Look-ups in named tables: a row name and a column name give one cell, copied from the table.

tet:
,dos,zur,fifedus,nokom,banu,sazo,guk,rabef
ris,50,49,49,44,59,47,56,52
vozaz,93,66,45,88,16,85,4,42
zenib,64,72,45,73,93,87,67,60

fifedus of ris: 49
sazo of ris: 47
nokom of vozaz: 88
guk of vozaz: 4
fifedus of vozaz: 45
nokom of ris: 44
dos of ris: 50
sazo of vozaz: 85
zur of vozaz: 66
dos of zenib: 64
banu of ris: 59

nez =
,vosun,mobeb,bavob,kag,nir,duget
rolezad,-0.3,0.3,-0.4,0.1,-0.2,-0.5
mik,0.0,0.2,-0.5,-0.5,0.6,0.2
vezoges,0.4,-0.1,-0.5,0.0,-0.6,-0.2
lebagap,0.6,-0.1,-0.5,-0.1,-0.5,0.1
gub,0.5,-0.1,-0.5,-0.1,-0.5,0.0
muzogu,0.2,0.0,-0.4,0.1,-0.6,-0.4
lurat,-0.2,0.2,-0.4,0.1,-0.4,-0.5
kazos,0.4,-0.1,-0.5,0.0,-0.6,-0.2
tor,-0.2,0.2,-0.4,0.1,-0.4,-0.5
fem,0.6,-0.1,-0.6,-0.4,0.0,0.4
pudeda,0.1,0.0,-0.4,0.1,-0.6,-0.4

vezoges, vosun: 0.4
mik, bavob: -0.5
lurat, bavob: -0.4
fem, mobeb: -0.1
kazos, kag: 0.0
mik, vosun: 0.0
kazos, vosun: 0.4
lurat, kag: 0.1
lurat, nir: -0.4
tor, vosun: -0.2
vezoges, nir: -0.6
lebagap, duget: 0.1
pudeda, mobeb: 0.0
tor, mobeb: 0.2
gub, duget: 0.0
lurat, vosun: -0.2
Which row has the largest mobeb? rolezad

lebinuf
|  | puse | mef |
|---|---|---|
| gulanuk | -39472 | -32513 |
| guza | -14038 | -32209 |
| pelekaz | -8928 | -25596 |
| dape | 52891 | -19541 |
| buza | -37935 | -3544 |
| zub | -8292 | -20433 |
| katibag | -12973 | -89819 |
| zufen | 16420 | -38617 |
| lovikog | -14281 | -25728 |

What is the mef of guza in lebinuf?
-32209
What is the mef of zub in lebinuf?
-20433
What is the puse of zub in lebinuf?
-8292
What is the mef of buza in lebinuf?
-3544
What is the puse of buza in lebinuf?
-37935
What is the mef of katibag in lebinuf?
-89819
What is the puse of katibag in lebinuf?
-12973
What is the puse of guza in lebinuf?
-14038
What is the mef of dape in lebinuf?
-19541
What is the mef of lovikog in lebinuf?
-25728
What is the puse of pelekaz in lebinuf?
-8928
What is the puse of gulanuk in lebinuf?
-39472
What is the puse of lovikog in lebinuf?
-14281
What is the puse of dape in lebinuf?
52891
What is the puse of zufen in lebinuf?
16420

nos:
columns: gul, vuget, vonufu, vuruves
zud: [41.87, 75.68, 42.17, 61.02]
mok: [41.87, 13.05, 34.11, 57.15]
gis: [41.87, 20.81, 33.02, 68.00]
kiru: [41.87, 42.92, 31.62, 76.06]

What is the vuruves of mok in nos?
57.15
What is the vuruves of gis in nos?
68.00
What is the gul of mok in nos?
41.87
What is the vonufu of kiru in nos?
31.62
What is the gul of gis in nos?
41.87
What is the vuget of kiru in nos?
42.92
What is the vonufu of mok in nos?
34.11
What is the vonufu of gis in nos?
33.02
What is the gul of zud in nos?
41.87
What is the vuget of zud in nos?
75.68
What is the vuget of gis in nos?
20.81
What is the vonufu of zud in nos?
42.17
What is the vuruves of kiru in nos?
76.06
What is the vuruves of zud in nos?
61.02
What is the gul of kiru in nos?
41.87
What is the vuget of mok in nos?
13.05

Table suza
,gat,vubuveg,tosog,komorip,figag,zazolav,zisuvu,doz,gukisi,gen
baf,97,33,150,120,49,20,103,154,81,102
vazal,43,45,77,200,118,39,96,50,137,29
keb,152,26,37,93,127,108,32,63,156,2

keb, zazolav: 108
baf, zisuvu: 103
keb, tosog: 37
keb, zisuvu: 32
vazal, tosog: 77
vazal, doz: 50
vazal, gen: 29
vazal, gat: 43
keb, komorip: 93
keb, gen: 2
Which row has the largest zazolav? keb

Table fam
         fiv  bak  fiburev  komako  vevave  fiz  nifegoz  radu
vulafer   65  229      112     118     119  119       66   175
kipam    192   82      236     229     128  131      176    71
kas      132  194       54      54     197  184      147   243
bag      120  197       69      65     180  169      123   227
kan       58  234      116     128     118  110       60   174
ket       58  236      117     129     107  106       56   164
nima      56  242      121     127     110  106       59   165
veviba    58  237      115     124     112  103       56   162
luv      192   87      231     230     129  138      184    84
zik      161  170       69      66     228  216      171   237
lerif    186   87      240     238     105  121      168    61
nimekir  210  128      107      96     221  226      228   203
voz      188   84      232     233     122  129      172    78

veviba, vevave: 112
nima, fiz: 106
kan, fiz: 110
voz, vevave: 122
kipam, fiz: 131
nimekir, fiv: 210
nima, komako: 127
veviba, radu: 162
ket, fiz: 106
bag, fiburev: 69
zik, fiv: 161
lerif, radu: 61
lerif, nifegoz: 168
luv, nifegoz: 184
kipam, fiv: 192
Row with the largest fiz: nimekir

